Each set of rows is followed by a matrix. The matrix takes any point to its nearest point in the smallest flat space through zero that holds those rows.
[[ 3.541 -2.712  3.281  8.304 -5.765 -8.596 -1.331]]
Matrix:
[ 0.060 -0.046  0.056  0.141 -0.098 -0.146 -0.023]
[-0.046  0.035 -0.043 -0.108  0.075  0.112  0.017]
[ 0.056 -0.043  0.052  0.131 -0.091 -0.135 -0.021]
[ 0.141 -0.108  0.131  0.331 -0.230 -0.342 -0.053]
[-0.098  0.075 -0.091 -0.230  0.159  0.238  0.037]
[-0.146  0.112 -0.135 -0.342  0.238  0.354  0.055]
[-0.023  0.017 -0.021 -0.053  0.037  0.055  0.008]

[[-3.502  0.330 -0.111  3.710  0.001  6.721  1.062]]
Matrix:
[ 0.169 -0.016  0.005 -0.179  0.000 -0.325 -0.051]
[-0.016  0.002 -0.001  0.017  0.000  0.031  0.005]
[ 0.005 -0.001  0.000 -0.006  0.000 -0.010 -0.002]
[-0.179  0.017 -0.006  0.190  0.000  0.344  0.054]
[ 0.000  0.000  0.000  0.000  0.000  0.000  0.000]
[-0.325  0.031 -0.010  0.344  0.000  0.623  0.099]
[-0.051  0.005 -0.002  0.054  0.000  0.099  0.016]

[[ 3.631 -3.962 -7.070 -8.739 -1.735  3.319  1.151]]
Matrix:
[ 0.077 -0.084 -0.150 -0.186 -0.037  0.071  0.024]
[-0.084  0.092  0.164  0.203  0.040 -0.077 -0.027]
[-0.150  0.164  0.293  0.362  0.072 -0.138 -0.048]
[-0.186  0.203  0.362  0.448  0.089 -0.170 -0.059]
[-0.037  0.040  0.072  0.089  0.018 -0.034 -0.012]
[ 0.071 -0.077 -0.138 -0.170 -0.034  0.065  0.022]
[ 0.024 -0.027 -0.048 -0.059 -0.012  0.022  0.008]

[[ 3.767  0.525  1.269 -1.073  2.877  3.170 -3.696]
 [ 2.941  0.066 -2.284 -5.509  5.297  6.621 -7.010]]
Matrix:
[ 0.467  0.086  0.359  0.155  0.169  0.138 -0.204]
[ 0.086  0.017  0.081  0.050  0.017  0.007 -0.019]
[ 0.359  0.081  0.416  0.320 -0.002 -0.073  0.021]
[ 0.155  0.050  0.320  0.338 -0.131 -0.209  0.185]
[ 0.169  0.017 -0.002 -0.131  0.183  0.216 -0.239]
[ 0.138  0.007 -0.073 -0.209  0.216  0.266 -0.285]
[-0.204 -0.019  0.021  0.185 -0.239 -0.285  0.313]

[[-7.340 -2.020 -6.760 -3.034 -3.761  0.658 -4.429]]
Matrix:
[ 0.366  0.101  0.337  0.151  0.188 -0.033  0.221]
[ 0.101  0.028  0.093  0.042  0.052 -0.009  0.061]
[ 0.337  0.093  0.311  0.139  0.173 -0.030  0.204]
[ 0.151  0.042  0.139  0.063  0.078 -0.014  0.091]
[ 0.188  0.052  0.173  0.078  0.096 -0.017  0.113]
[-0.033 -0.009 -0.030 -0.014 -0.017  0.003 -0.020]
[ 0.221  0.061  0.204  0.091  0.113 -0.020  0.133]

[[ 1.671 -3.907 -3.294  0.096  2.791  0.001 -6.923]
 [ 1.878 -3.402  1.130  3.252 -2.406 -4.245 -3.402]]
Matrix:
[ 0.065 -0.127 -0.008  0.082 -0.029 -0.106 -0.161]
[-0.127  0.259  0.063 -0.130  0.004  0.166  0.357]
[-0.008  0.063  0.230  0.139 -0.259 -0.188  0.227]
[ 0.082 -0.130  0.139  0.200 -0.207 -0.264 -0.067]
[-0.029  0.004 -0.259 -0.207  0.314  0.278 -0.165]
[-0.106  0.166 -0.188 -0.264  0.278  0.348  0.079]
[-0.161  0.357  0.227 -0.067 -0.165  0.079  0.584]

[[ 0.508 -2.303 -0.955  2.269  6.810 -1.944  1.724]]
Matrix:
[ 0.004 -0.018 -0.007  0.018  0.053 -0.015  0.014]
[-0.018  0.082  0.034 -0.081 -0.242  0.069 -0.061]
[-0.007  0.034  0.014 -0.033 -0.100  0.029 -0.025]
[ 0.018 -0.081 -0.033  0.080  0.239 -0.068  0.060]
[ 0.053 -0.242 -0.100  0.239  0.716 -0.204  0.181]
[-0.015  0.069  0.029 -0.068 -0.204  0.058 -0.052]
[ 0.014 -0.061 -0.025  0.060  0.181 -0.052  0.046]

[[ 6.452 -4.006 -1.804  2.824  3.679 -4.957 -1.396]
 [ 8.011  1.171  0.407  7.249  4.043 -1.074 -2.268]]
Matrix:
[ 0.490 -0.057 -0.030  0.365  0.258 -0.172 -0.128]
[-0.057  0.450  0.195  0.228 -0.068  0.386 -0.024]
[-0.030  0.195  0.084  0.094 -0.032  0.169 -0.009]
[ 0.365  0.228  0.094  0.437  0.169  0.095 -0.119]
[ 0.258 -0.068 -0.032  0.169  0.139 -0.122 -0.064]
[-0.172  0.386  0.169  0.095 -0.122  0.363  0.013]
[-0.128 -0.024 -0.009 -0.119 -0.064  0.013  0.037]

[[ 0.863  0.239  5.259 -3.543 -1.652  2.105  0.534]
 [-3.206  2.532  1.512 -0.419 -3.570  3.338  7.190]]
Matrix:
[ 0.175 -0.102  0.142 -0.122  0.091 -0.063 -0.294]
[-0.102  0.072 -0.006  0.022 -0.088  0.077  0.204]
[ 0.142 -0.006  0.585 -0.402 -0.143  0.198 -0.034]
[-0.122  0.022 -0.402  0.281  0.076 -0.117  0.073]
[ 0.091 -0.088 -0.143  0.076  0.148 -0.148 -0.248]
[-0.063  0.077  0.198 -0.117 -0.148  0.155  0.215]
[-0.294  0.204 -0.034  0.073 -0.248  0.215  0.585]

[[-0.298 -4.485 -6.608 -1.643  2.011 -1.479 -6.858]
 [-0.540 -1.213 -5.926 -2.344  0.307 -1.281 -5.289]]
Matrix:
[ 0.013 -0.068  0.059  0.048  0.040  0.012  0.028]
[-0.068  0.675 -0.026 -0.221 -0.361  0.005  0.186]
[ 0.059 -0.026  0.511  0.243  0.043  0.108  0.416]
[ 0.048 -0.221  0.243  0.180  0.132  0.048  0.133]
[ 0.040 -0.361  0.043  0.132  0.195  0.003 -0.075]
[ 0.012  0.005  0.108  0.048  0.003  0.023  0.092]
[ 0.028  0.186  0.416  0.133 -0.075  0.092  0.402]

[[ 5.419 -0.921 -8.486 -5.648  5.730  0.030 -4.328]]
Matrix:
[ 0.158 -0.027 -0.248 -0.165  0.167  0.001 -0.126]
[-0.027  0.005  0.042  0.028 -0.028  0.000  0.021]
[-0.248  0.042  0.388  0.258 -0.262 -0.001  0.198]
[-0.165  0.028  0.258  0.172 -0.174 -0.001  0.132]
[ 0.167 -0.028 -0.262 -0.174  0.177  0.001 -0.134]
[ 0.001  0.000 -0.001 -0.001  0.001  0.000 -0.001]
[-0.126  0.021  0.198  0.132 -0.134 -0.001  0.101]

[[ 0.094 -4.795  3.781 -1.028 -0.403 -7.303 -2.629]]
Matrix:
[ 0.000 -0.005  0.004 -0.001  0.000 -0.007 -0.003]
[-0.005  0.233 -0.184  0.050  0.020  0.355  0.128]
[ 0.004 -0.184  0.145 -0.039 -0.015 -0.280 -0.101]
[-0.001  0.050 -0.039  0.011  0.004  0.076  0.027]
[ 0.000  0.020 -0.015  0.004  0.002  0.030  0.011]
[-0.007  0.355 -0.280  0.076  0.030  0.540  0.194]
[-0.003  0.128 -0.101  0.027  0.011  0.194  0.070]

[[-1.012 -7.898 -1.270  0.884  0.010 -0.763  1.153]
 [ 2.155 -0.690  0.629  0.329  0.683  7.225  3.058]]
Matrix:
[ 0.085  0.099  0.040 -0.003  0.022  0.243  0.080]
[ 0.099  0.927  0.142 -0.106 -0.007  0.025 -0.161]
[ 0.040  0.142  0.030 -0.014  0.006  0.083  0.007]
[-0.003 -0.106 -0.014  0.013  0.003  0.024  0.029]
[ 0.022 -0.007  0.006  0.003  0.007  0.073  0.031]
[ 0.243  0.025  0.083  0.024  0.073  0.782  0.313]
[ 0.080 -0.161  0.007  0.029  0.031  0.313  0.157]

[[-7.969  1.276  4.069  2.458 -3.689 -0.839 -5.149]]
Matrix:
[ 0.494 -0.079 -0.252 -0.152  0.229  0.052  0.319]
[-0.079  0.013  0.040  0.024 -0.037 -0.008 -0.051]
[-0.252  0.040  0.129  0.078 -0.117 -0.027 -0.163]
[-0.152  0.024  0.078  0.047 -0.071 -0.016 -0.098]
[ 0.229 -0.037 -0.117 -0.071  0.106  0.024  0.148]
[ 0.052 -0.008 -0.027 -0.016  0.024  0.005  0.034]
[ 0.319 -0.051 -0.163 -0.098  0.148  0.034  0.206]

[[ 3.944 -0.371  0.690  1.126 -2.717  4.018 -3.154]
 [-3.775 -1.277  8.064 -6.093  1.902  4.813 -0.730]]
Matrix:
[ 0.407  0.005 -0.159  0.248 -0.262  0.186 -0.226]
[ 0.005  0.014 -0.075  0.045  0.003 -0.071  0.029]
[-0.159 -0.075  0.456 -0.323  0.071  0.318 -0.081]
[ 0.248  0.045 -0.323  0.282 -0.142 -0.111 -0.041]
[-0.262  0.003  0.071 -0.142  0.171 -0.151  0.159]
[ 0.186 -0.071  0.318 -0.111 -0.151  0.473 -0.271]
[-0.226  0.029 -0.081 -0.041  0.159 -0.271  0.199]

[[-1.284 -7.110  1.113  1.150 -1.302 -0.872 -0.508]
 [ 3.160  6.849 -1.811  1.942 -1.634 -0.035  1.305]]
Matrix:
[ 0.206  0.206 -0.097  0.235 -0.216 -0.052  0.086]
[ 0.206  0.892 -0.157 -0.073  0.096  0.089  0.083]
[-0.097 -0.157  0.051 -0.084  0.075  0.012 -0.040]
[ 0.235 -0.073 -0.084  0.405 -0.386 -0.122  0.100]
[-0.216  0.096  0.075 -0.386  0.368  0.118 -0.092]
[-0.052  0.089  0.012 -0.122  0.118  0.042 -0.022]
[ 0.086  0.083 -0.040  0.100 -0.092 -0.022  0.036]

[[-3.741  7.648 -0.144  1.432  3.261  4.051 -7.454]]
Matrix:
[ 0.089 -0.182  0.003 -0.034 -0.078 -0.096  0.177]
[-0.182  0.372 -0.007  0.070  0.159  0.197 -0.363]
[ 0.003 -0.007  0.000 -0.001 -0.003 -0.004  0.007]
[-0.034  0.070 -0.001  0.013  0.030  0.037 -0.068]
[-0.078  0.159 -0.003  0.030  0.068  0.084 -0.155]
[-0.096  0.197 -0.004  0.037  0.084  0.104 -0.192]
[ 0.177 -0.363  0.007 -0.068 -0.155 -0.192  0.354]

[[-5.094 -8.555 -7.763  5.870  8.840 -4.401  0.944]]
Matrix:
[ 0.089  0.149  0.135 -0.102 -0.154  0.077 -0.016]
[ 0.149  0.250  0.227 -0.172 -0.259  0.129 -0.028]
[ 0.135  0.227  0.206 -0.156 -0.235  0.117 -0.025]
[-0.102 -0.172 -0.156  0.118  0.178 -0.088  0.019]
[-0.154 -0.259 -0.235  0.178  0.267 -0.133  0.029]
[ 0.077  0.129  0.117 -0.088 -0.133  0.066 -0.014]
[-0.016 -0.028 -0.025  0.019  0.029 -0.014  0.003]

[[ 1.140 -5.718  2.154 -4.132  1.622  7.534  2.395]]
Matrix:
[ 0.011 -0.054  0.020 -0.039  0.015  0.071  0.023]
[-0.054  0.271 -0.102  0.196 -0.077 -0.357 -0.113]
[ 0.020 -0.102  0.038 -0.074  0.029  0.134  0.043]
[-0.039  0.196 -0.074  0.141 -0.055 -0.258 -0.082]
[ 0.015 -0.077  0.029 -0.055  0.022  0.101  0.032]
[ 0.071 -0.357  0.134 -0.258  0.101  0.470  0.149]
[ 0.023 -0.113  0.043 -0.082  0.032  0.149  0.047]

[[-2.025 -0.055 -5.091  3.089  1.507  1.069 -5.196]
 [-3.760 -1.437 -8.285  2.677  0.172  2.907 -6.186]]
Matrix:
[ 0.141  0.108  0.262  0.025  0.101 -0.146  0.090]
[ 0.108  0.139  0.153  0.146  0.186 -0.151 -0.074]
[ 0.262  0.153  0.532 -0.065  0.093 -0.240  0.294]
[ 0.025  0.146 -0.065  0.295  0.267 -0.113 -0.313]
[ 0.101  0.186  0.093  0.267  0.286 -0.180 -0.217]
[-0.146 -0.151 -0.240 -0.113 -0.180  0.179  0.005]
[ 0.090 -0.074  0.294 -0.313 -0.217  0.005  0.430]

[[ 0.679 -4.274 -1.002  1.955  1.819  2.271  3.443]
 [-2.908 -7.046 -6.914  0.590  2.749 -2.251  6.932]]
Matrix:
[ 0.184 -0.012  0.235  0.124  0.016  0.277 -0.047]
[-0.012  0.433  0.176 -0.161 -0.181 -0.145 -0.367]
[ 0.235  0.176  0.385  0.091 -0.059  0.298 -0.224]
[ 0.124 -0.161  0.091  0.138  0.075  0.232  0.099]
[ 0.016 -0.181 -0.059  0.075  0.076  0.078  0.150]
[ 0.277 -0.145  0.298  0.232  0.078  0.455  0.038]
[-0.047 -0.367 -0.224  0.099  0.150  0.038  0.328]
